Below is a small trained network, with its code and all its weights. Each question gives an input and a target symbol and asks what happens when units are switched off, that is, made to give their printed mean instead of their output.

import numpy as np


def w(rows, s, z=0):
    codes = np.array(rows[::2]) - 128.0
    scale = np.full(codes.shape[1], s)
    scale[-1] = z or s
    return codes * scale


def f(y):
    return np.maximum(y, 0)


def softmax(a):
    e = np.exp(a - a.max(-1, keepdims=True))
    return e / e.sum(-1, keepdims=True)


def log_softmax(a):
    a = a - a.max(-1, keepdims=True)
    return a - np.log(np.exp(a).sum(-1, keepdims=True))


def net(x, mask):
    ids = ['αβδεηλμξφω'.index(c) for c in x.split()]
    T = len(ids)
    res = E[ids] + P[:T]
    q, k, v = (res @ M[0].T for M in (Q, K, V))
    z = softmax(np.where(np.tri(T) > 0, q @ k.T / 3**0.5, -1e9)) @ v
    res = res + np.where(mask[0], z, O[0][:, -1]) @ O[0][:, :-1]
    y = f(res @ A[0][:, :-1].T + A[0][:, -1])
    res = res + np.where(mask[1:17], y, B[0][:, -1]) @ B[0][:, :-1]
    return log_softmax(res[-1] @ U[:, :-1].T + U[:, -1])


Q, K, V, O, A, B = {}, {}, {}, {}, {}, {}
E = w([
[218,120,70,204,218],'α',
[111,158,127,80,169],'β',
[104,148,147,64,171],'δ',
[59,167,146,117,41],'ε',
[123,171,176,201,225],'η',
[88,76,84,254,97],'λ',
[236,49,68,89,153],'μ',
[100,197,55,96,183],'ξ',
[88,28,124,156,150],'φ',
[130,122,218,152,227],'ω',
],0.0097)
P = w([
[252,147,242,48,62],'0',
[194,142,247,133,116],'1',
[166,126,213,131,134],'2',
[141,109,194,153,161],'3',
[125,95,166,156,175],'4',
[112,71,143,150,196],'5',
[109,66,117,162,214],'6',
[91,50,98,165,230],'7',
[72,36,69,176,235],'8',
[61,24,51,181,244],'9',
[67,10,25,188,228],'10',
[72,5,18,193,221],'11',
],0.003)
Q[0] = w([
[202,136,120,123,209],'h0',
[149,133,101,74,1],'h0',
[178,103,174,212,135],'h0',
],0.027)
K[0] = w([
[168,73,57,93,227],'h0',
[179,232,215,63,97],'h0',
[251,44,144,173,106],'h0',
],0.018)
V[0] = w([
[162,207,8,153,116],'h0',
[103,41,125,186,64],'h0',
[165,60,87,68,105],'h0',
],0.014)
O[0] = w([
[156,247,194,118,110,89],'h0',
[139,53,208,131,123,254],'h0',
[142,103,122,46,159,32],'h0',
],0.013,0.00045)
A[0] = w([
[50,91,78,93,4,145],'n0',
[121,101,162,104,148,123],'n1',
[235,103,160,68,130,69],'n2',
[140,131,128,69,53,251],'n3',
[87,158,55,31,120,76],'n4',
[103,105,99,231,32,93],'n5',
[115,182,59,121,146,127],'n6',
[73,126,170,210,129,119],'n7',
[96,150,116,160,94,201],'n8',
[225,124,27,216,136,138],'n9',
[163,45,57,154,183,160],'n10',
[92,174,93,104,225,211],'n11',
[73,254,200,125,140,19],'n12',
[55,171,82,201,44,198],'n13',
[57,129,176,103,188,129],'n14',
[152,172,170,218,132,128],'n15',
],0.0083,0.0023)
B[0] = w([
[142,223,247,106,163,172],'n0',
[150,101,113,165,155,178],'n1',
[127,112,58,98,225,181],'n2',
[135,184,140,74,150,153],'n3',
[222,78,172,148,53,182],'n4',
[144,205,78,66,22,207],'n5',
[212,94,155,166,113,202],'n6',
[173,157,145,61,103,225],'n7',
[103,121,159,146,179,185],'n8',
[170,204,20,122,125,187],'n9',
[66,75,134,90,50,230],'n10',
[55,177,52,190,116,255],'n11',
[42,107,204,12,93,229],'n12',
[66,73,193,139,242,233],'n13',
[110,102,158,194,170,190],'n14',
[244,141,117,138,157,224],'n15',
],0.015,0.0063)
U = w([
[153,82,74,3,177,2],'α',
[189,196,47,112,155,126],'β',
[200,95,113,112,28,147],'δ',
[74,127,51,102,62,134],'ε',
[52,113,86,214,208,234],'η',
[209,69,165,160,184,44],'λ',
[134,97,104,136,119,89],'μ',
[81,155,186,39,161,167],'ξ',
[98,34,138,113,105,112],'φ',
[109,104,112,116,120,114],'ω',
],0.0044,0.0027)

Each question gives the input, a string of symbols that net reads in full, and the target symbol t.
The units are the heads (3 rows each of Q, K, V and O) and the neurons (one row each of A and B). Each row of codes is followed by its name. A weight is (code - 128) times the scale printed after its matrix; where a second scale follows, it is the last column's (O, A, B and U).
mask holds one flag per unit, heads first, then neurons. A switched-off unit (its flag False) gives its mean, the last column of its rows in O or B, instead of its output. The means were averaged over made-up inputs and are rounded, as every weight is.
A unit's drop is (log p(t) with every unit on - log p(t) with that unit switched off) / (log p(t) with every unit on - log p(t) with every unit switched off).
The circuit of an input: a set's keep is (log p(t) with only the set's units on - log p(t) with every unit switched off) / (log p(t) with every unit on - log p(t) with every unit switched off). Starting from the 12 units with the biggest drops (on a tie, the unit counted first), units are removed one at a time, each time the one whose removal leaves the highest keep (on an exact tie, the one counted first), for as long as the keep stays at least 0.8.
circuit, biggest first: the units of the circuit, biggest drop first
unit that matters most: the unit with the biggest drop
top k neurons: the k neurons with the biggest drops, biggest first
drop of u: that unit's drop, to one decimal
input η ξ η, target β: top 3 neurons -> [n9; n15; n5]
input λ δ ε φ η μ β ε φ ω, target φ: unit that matters most -> h0
input ξ η ω, target ε: top 3 neurons -> [n10; n5; n9]
input λ η μ ξ, target ξ: circuit, biggest first -> [n12; h0]
input β η η η η η η, target β: circuit, biggest first -> [h0; n9; n15]
input η μ ω η ε μ ε η ε ω, target η: top 2 neurons -> [n14; n11]
input ε α ξ λ η ω η, target λ: circuit, biggest first -> [h0; n15; n11]
input μ η ω β α ε η δ ξ, target ξ: circuit, biggest first -> [h0; n12]
input ε ξ ξ α, target β: top 2 neurons -> [n9; n15]
input λ η η ξ ξ η μ η η ε λ λ, target δ: top 2 neurons -> [n5; n13]
input η ω φ δ β η η α, target β: drop of h0 -> 0.4
input ω ε ε ω ω η η η φ, target φ: drop of h0 -> 0.8
input μ β η δ, target η: drop of n7 -> 0.3
input μ ε η β, target η: drop of h0 -> 0.1
input η ε η δ, target η: top neuron -> [n12]
